fize: [  8 -36 -13 -46   8   3  36 -18  12 -27 -31  -2 -20   1  12 -11  15 -21
  15  53 -23 -26  -2 -13  -1  19 -13  11  -5  20  23]
nanun: [-23  22  -1   4   3 -44 -25  35  11   7  22  -7   6 -14  11  14 -42 -11
  -8 -30  -5  -4  16  24 -20 -24  48 -27  14   4 -24]
bavig: [-13  17  24  33  -2 -14  18 -19  -2   2 -26 -42 -20 -13  -3  38 -10  17
 -13   4  -5  12  25  -2   5 -41 -10  19  -2  -6 -60]
zuvof: [-36  11  -5  10  14 -21 -40  34  12  -1  35   3  -5  -7  -5  -4 -37 -18
  -7 -34  -4  -3  31  23 -20 -22  41 -22  23   1 -17]
pago: [-29 -12  -8   1 -30  25 -18  34  14  33  24   4  14  32 -27  -8  16  22
  10 -39  16   0  -2  -8  20   6  11 -36  -2 -20  41]
Felid: [ 34  -8 -46   5 -20 -12  17 -35 -21  -5  18  36  16   3 -16 -25  28 -17
 -17  -3  18 -10   4 -14   2  38 -28 -14 -13  -3  36]
sufat: [-14  27   3   4  17 -49   4  22 -10  13  16 -28  -3 -19  38  31 -29   4
   1 -27   5 -13 -14  25  12 -15  15   8   6 -24 -47]
bopin: [ 38 -23 -29 -23   8   9  30   9   0 -51 -29   4  -4 -16  -7 -10  29 -12
 -26  30  -6 -24 -10 -10  -7  20 -16 -10 -16   4  44]
Dos: [ 38 -19 -39   2   9  -9  16 -19 -19 -28   2  28  22  -2 -13 -18  33 -10
 -35   5   9 -16   1  -8   4  33 -33  -9 -26   2  42]
all bopin: [4]
11 29
all Felid: [-20]
4

vagal: [  6  -3  -2  23 -50]
tus: [  8   8 -14  -9  -9]
sigov: [-16  -9 -16 -16 -58]
Ruduz: [-3  5  7 -3 -3]
noz: [  2   4   9   5 -10]
Nipog: [ 6  6 -2 -2 -2]
all tus: [8]
0 1
all Ruduz: [-3]
0 3 4
all Nipog: [-2]
2 3 4
all tus: [-9]
3 4
all sigov: [-9]
1

Rak: [  0 -20  20  20 -19   3  -5  -3]
fuv: [ 5 31 31  5 31 17  4  5]
pir: [  4 -23   4   3 -43  10   4 -15]
Gera: [ -4 -19   2 -14 -44  -8  13  -1]
rir: [ 19 -19  28   1  19   8 -26   1]
tuv: [ 37 -34   8 -12   2   7 -13   1]
Zagaf: [-15  -8  19 -14 -34 -13  15 -11]
Gokid: [ 12 -21  31  13 -22   3  12 -21]
Fusu: [ 45 -16  45   4   4   1   4  -2]
deluf: [ -3 -14  27  -3 -31   6 -11   7]
all Gokid: [-21]
1 7
all Rak: [-19]
4
all pir: [4]
0 2 6
all fuv: [5]
0 3 7
all Fusu: [4]
3 4 6
all rir: [19]
0 4

gune: [ 11 -15 -21  -3  15  16  19   0   1]
Maz: [-25 -38 -13 -38  26 -38 -38  16  20]
Keb: [ 25  25  27  27 -40  25  25  25  27]
all gune: [15]
4
all Keb: [25]
0 1 5 6 7
all Maz: [-38]
1 3 5 6
all Maz: [16]
7
all gune: [19]
6
all Keb: [27]
2 3 8
all gune: [-15]
1

gugem: [ -9   5   2  -1   4   5   1  -6   7  -2   6  -2   9 -11   3   6  -1  17
  -4   0  -4   4   0  -2   2   6   1   3  -9  -2  -2  12  -6  -8  -8 -13
  -5   2  -1  -2  -4   0   0   0   0   2   6   6  19 -12 -27  15   7  45
  11 -13]
deki: [ -3   4   6  -1   1   9   8  -7   4   0   4   1   9 -10   9  11   3  13
   3  -1   0   2  -8  -9   7  10   1   3 -13   0  -6  20   1   0  -4 -11
  -6   4  -2   7  -1  -1  -6   1  -3  12   3  -3  -6  -8 -15  13  -7  -9
  -5   7]
dotav: [-11  13  16 -13  19  14  -2 -34 -11 -25  13  -1  15   6  10 -19 -17  15
 -21  41 -11 -11 -11  11   0  -9  -6  -6 -33   3   6 -28  21  12   7 -13
   8 -25  -7   2  24  28  -9  -1  27   4  14 -45 -14  27 -14  13 -23 -21
  -9  -7]
neb: [ 11  15   3   6  -1  -3  -1   6   3   4  -1   2   6   4  -3   7  11   2
   7  10 -12   4  -3   7  -7   0  -8  -8 -16  16 -11   1   8   6  -8 -10
  -9  -1  14  11  -3  -4  -2  -8   4   3   4  10  -4  -4 -13  -3  11   6
   5   5]
Pusu: [ -9   5   2  -1   4   1   1  -6   7  -2   6  -2   9 -11   3   6  -1  17
  -4   0  -4   4   0  -2   2   6   1   3  -9  -2  -2  12  -6  -8  -8 -13
  -5   2  -1  -2  -4   0   0   0   0   2   6  -1   0 -11 -15  13  -1   5
  -3   2]
rovug: [ 11  18   4   6   1  -3   1   6   4   6   2   5  10   4  -1  11   7   3
   8   7 -15   2  -4   6  -7  -1  -7 -10 -17  21 -10  -1   8   5 -13 -12
 -10   0  13  13   0   0  -2  -8   5   3   1  14  -4   0 -16  -2  10   6
   4   7]
Rupe: [-11  13   1 -13 -11  -2  -2 -34 -11   0  13  -1  15   6  10 -19 -17  15
 -21  41 -11 -11 -11  11   0  -9  -6  -6 -33   3   6 -28  21  12   7 -13
   8 -25  -7   2  24  13  -9  -1  27   4  14 -45  -1 -19  -1 -12   1  11
   7  -4]
zet: [-12  -5  11   2  -2 -12  -8  -9  12   4   8   0   3   8  11  -5  -2  -1
 -12  -5   4   2   5  -2  -2   2   2  -5 -15   8   1   1   5   3  -4   5
  -3  -6   4  -1  -3   3   7  -1   0   5  -4  -1  -2   0  -3  -4   3  -5
   1  -1]
all rovug: [18]
1
all Rupe: [2]
39
all Rupe: [-11]
0 4 8 20 21 22
all dotav: [15]
12 17
all rovug: [0]
37 40 41 49

ruzig: [26 -1 22 -8]
Kuru: [ 36 -24  40  -7]
Lepe: [ 12 -37  -2  37]
perum: [ 59 -16  19 -14]
Pefo: [-37 -16  60 -16]
dag: [47 -5  0  0]
luser: [ 48 -31  -8 -36]
vika: [ 59 -16  19  16]
letep: [-6 13 -5 13]
rumak: [  2 -12  13 -10]
lizik: [ 30 -36  30  -6]
mador: [  2 -48  13 -10]
all Pefo: [-16]
1 3
all letep: [-6]
0
all dag: [-5]
1
all lizik: [-36]
1

Nozi: [-37 -24 -25   5 -23  28 -10 -33 -26 -25 -31  15  32  -2 -10   0]
libi: [  4 -15 -24   7  25  -7  43 -28  -4  31 -17  16 -39 -14  34 -22]
dafu: [-24   5   4  12   6   4  14   2   4  10   4   4  30  -8  13  -7]
melu: [  2 -39 -12  25 -29  27  -4 -32 -18  10 -39  30 -18 -25  17  29]
deva: [-28 -46 -43  11 -43  50 -27 -51 -41 -50 -53  31  25   1  12   5]
mok: [  4 -15 -24   7  25  -7  43 -28  34  31 -17  16 -39 -14  34 -30]
far: [ -7  35   0 -40  23 -34 -12  25  38 -25  32 -37  11  27 -30   5]
all dafu: [4]
2 5 8 10 11
all mok: [-17]
10
all Nozi: [28]
5

suda: [ -7 -15 -32 -47 -37 -14]
pomed: [ -7 -21 -21 -21 -32  -7]
Mefe: [-7 14 14 28 14 14]
tibu: [ -8  -2 -10 -50   2  14]
fole: [ 25  14  51  13  14 -31]
sufe: [16 10 23 15 22 -5]
lisum: [ 15  26  26   9  26 -20]
Sosi: [ -7  10 -14 -59   5  37]
lupub: [-26  11   2  39  37  42]
zup: [-33  10 -28 -37  14  31]
piz: [ -7 -15 -32 -47  14   8]
vadez: [-15   6  14  -3  14  -3]
all pomed: [-21]
1 2 3
all Mefe: [14]
1 2 4 5
all piz: [-15]
1
all lisum: [26]
1 2 4
all vadez: [-15]
0
all vadez: [6]
1

fefus: [ 16 -46  -5  -3]
Meb: [-4 -3  4 18]
dabaz: [0 0 2 1]
Rab: [ 3 -4  3  3]
bufo: [ 1  0 -1  1]
Dom: [ 2  2  1 -3]
all Rab: [3]
0 2 3
all bufo: [-1]
2

bivul: [ 30 -24 -26  39  -2 -24  28  23  26 -19 -11 -30  34  -8  22  -9 -15 -14
  26 -17  -9 -29 -12 -24 -15 -27  25 -13 -11  -4  31  34  42 -19 -24 -11
 -22  -8 -20  19 -22  -9  -5 -16  -4  -7 -25]
Kogub: [  7   8  10 -11  -9  10   1   1  -7 -10   9   7 -11  -4  -1  18   0  -4
 -11  11  -5  19  -1  15   7  10  -1  -4  -7 -10   0  -2 -16  -7  11  13
  10  14  16   4   7  -4  -8  15 -11   3  -9]
vazav: [ 42 -16 -14  23 -20   9  38  50  31 -34  15  -2  49 -18  43  -4 -29 -29
  12  15  50  -3 -14  10  17   5  49 -32 -29 -17  53  51  33 -26  10   3
   2   7   9  42  -8  -4 -21  16  14  -9 -38]
mev: [ 17   4  33 -43 -20  35   9  17  -5 -20  55  22  -4   0  36  51 -10 -16
 -30  42  -4  49  12  47  20  56  16 -29 -24 -34  10  16 -40 -20  48  41
  58  48  32  35  28  10 -28 -44   2  14 -21]
Vufo: [  3  -6   9 -25  -8  12  -2   3 -12 -13  23   5  -4  -7  13  21 -17  -6
 -20  12  -6  18  -2  20   2  26   4 -14 -13 -15  -2   1 -22 -12  22  15
  29  21   6  12   3   2 -11   3  -2   5 -14]
Lepav: [ -3 -22 -17 -12  17 -13 -17 -17 -28  -4  -1 -17 -10 -12   0   7   2  16
 -15 -19 -17  -4 -13   2 -23   8 -13  10  10  11 -18 -14  -9  -6   4  -2
  18  12 -21  -3 -20  -8  15 -21 -14   5  -4]
toti: [ 14  -6  10  -4  -9 -22  -7 -23   8 -45 -12 -23 -36  14   0  18  26  -7
  -7  -9 -28  16  17 -15 -16 -19 -30   4  11 -15  -5  -1  -4 -26 -21  14
 -12  18  13   6  20 -27  -9  -1 -45  -7   3]
all Lepav: [-17]
2 6 7 11 20
all bivul: [-9]
15 20 41
all toti: [-45]
9 44

kiniz: [ 13  -7 -29  24 -11   2  -8  -8   1 -13  -4 -14 -11   7   8 -16  -1   6
  -3  10   1 -28 -13  -4  20  -1  -3  16  -2  -3  -1 -27  40  -9  -8 -25
  -3   1  -1  14  -1 -15]
Nunur: [  4 -10  23  -7   4  16 -21  27   5   8 -14  -3 -28   5   0 -18  13   7
   4  14  -2   9 -25   3  -8  18  14   7  -3  15  -1 -24 -14  20   0   5
  30  28   2  14  29  -5]
nade: [-13   9  -7 -39  11  13  12 -13 -13  -5  15   9 -22  -9  18 -23  -9 -17
 -28   0  25   7  -8  21  19  25  10   7  -6  14 -17 -15   2  -8  -4   3
  -6 -16  -6   9   0  14]
Vepos: [  0  24  -1 -23  -4   6  -8 -11  16  10  -3  -8 -26   3  -7  -9   9 -19
 -15  43 -10  -2 -21  20  10  -9 -15  24 -18 -24  -7  11  12  -5  -8  -7
  -1 -13 -17 -10   1  18]
fom: [ 16  -4  21  -3 -11 -10 -10  -4  -6 -21  23 -39  -6   3  12 -10  31  12
 -12   0   3 -20 -11 -12 -16  22   8  11  13   5   3  -1   4  15  20  14
  16 -23  -5 -10   5  -9]
Sov: [  4  15 -43  -4   7   0 -29 -15   2  15 -12  -7  -7  10 -12 -20   2  26
 -22   2 -12 -16  -2  -3 -17  -9  -2  -9  -1 -33 -23 -20  17  -4   9  -5
   5   0  -2   8   3  19]
Zazef: [ -7   1  -2   2   2   3 -24   2  -9   9 -12   1 -12  10  22 -40  22   1
  -1  -4  22   2 -30  -4 -30  17  13  30   5  22 -16   5   2  28 -12  -8
   9  18   4   1  15 -13]
Tanip: [ 17 -23 -15  13  -2   2  29   3 -28 -28  14  -8 -29 -28  -9 -12   2   4
 -22   9  -9 -28 -36 -28   4  22  -3  -5  10  -6 -19  -3 -15  -3  -5  16
  -6 -12  13  -1 -13  -7]
Vamit: [  0  26  -6  26 -14  31  -4   4 -14  17  17   0  15   5  29   9  -4  -2
  -2  32   4  -7 -14  12  28   3 -16  -5  15   6 -22  -1 -15  22  16   4
  16  -8   7  11  -4  10]
all Tanip: [-28]
8 9 13 21 23
all Zazef: [22]
14 16 20 29
all kiniz: [-1]
16 25 30 38 40

Palok: [-19 -17 -21 -37 -17]
baf: [ 11 -19 -21  17   4]
nule: [  3  -3  -4  -4 -42]
nor: [-18 -16 -16 -16 -16]
fevov: [ 17 -15 -26  33 -15]
Sida: [-22  18   8 -21 -24]
bilu: [ -6 -12  -2   0  15]
Linuv: [ 39 -31 -37  16  10]
tosu: [-23  -2  23 -25 -12]
Simam: [ 3 -3 -4 -9  8]
pof: [ 18  -7 -24  25   5]
Vunup: [-15   2  25 -13  34]
all fevov: [33]
3
all pof: [5]
4
all nor: [-18]
0
all nor: [-16]
1 2 3 4
all nule: [-4]
2 3

lile: [  0 -11  12  12 -11 -11   0]
rata: [ -2 -16  30   1 -28 -44   3]
leli: [ -1  -1   7  -1 -10  -1   7]
niner: [-10  -8  10   0  -4  -7  11]
seti: [-24 -15 -24  -4  -4  -4  -4]
dogub: [-14  -3  -8   7 -19 -23   8]
Mapa: [-10  -3  -3 -12   0   7   1]
pifop: [-23   8  10   8 -19 -23   8]
Mip: [  6  -1  15 -12 -10  -1  -1]
all pifop: [10]
2
all lile: [-11]
1 4 5
all pifop: [-23]
0 5
all leli: [-1]
0 1 3 5
all Mip: [-1]
1 5 6
all seti: [-4]
3 4 5 6
all lile: [12]
2 3

Rovup: [-24  22 -30  23]
tubeg: [-16  32  47  27]
Fedaz: [  3 -25   3 -19]
all Rovup: [23]
3
all Fedaz: [-25]
1

Garu: [-21  13 -21 -21]
gikem: [-21  13   4  54]
Timag: [ 9  9 10 -6]
all Timag: [9]
0 1
all Garu: [-21]
0 2 3
all gikem: [4]
2

Kob: [ 35 -13 -13 -13 -14]
bogu: [-6 19  4  9  2]
depa: [ 3 45  3  3  2]
vusan: [ 16  45  -5  16 -45]
Badoz: [-6 19 25  9 -5]
all depa: [3]
0 2 3
all Kob: [-14]
4
all depa: [2]
4
all Kob: [-13]
1 2 3
all Badoz: [9]
3

Telet: [  6  15 -22   3 -12  -8   8 -13   0  -7  12  -2  12 -17  13 -13  14   6
  -4 -11   1]
Mavi: [-16  15   9 -16 -16 -14   8 -12  13 -19  17   4  13   9  14  11  12 -16
 -11 -12  27]
vapaf: [ 22  15   9   3  -3 -14 -14   2  13   3 -10  26 -19  -1  14 -19 -34   5
 -21  -9   8]
kasi: [  8  27   7  32 -17  17  -9  27  27   4   7  32  -5  -6  32  -4   1  13
  32  31   7]
lopur: [  7  27   7  18   9  17 -12   7 -10   4 -13 -10 -26  -6  32  -4   1 -12
   7   7   7]
all kasi: [7]
2 10 20
all lopur: [7]
0 2 7 18 19 20
all Mavi: [-16]
0 3 4 17
all vapaf: [3]
3 9
all lopur: [9]
4
all Mavi: [-12]
7 19
all kasi: [32]
3 11 14 18

gul: [52 10 52 52]
pimuz: [-16 -16 -17 -16]
vuk: [-28   0 -18 -11]
bom: [10 53 53 10]
vuzi: [-16 -16 -16  31]
bal: [ 39  39 -18 -24]
negum: [-17  -2 -21  22]
leg: [-27 -17 -27 -21]
all bal: [39]
0 1
all pimuz: [-16]
0 1 3
all vuzi: [-16]
0 1 2
all bom: [53]
1 2
all gul: [52]
0 2 3
all leg: [-27]
0 2
all bom: [10]
0 3

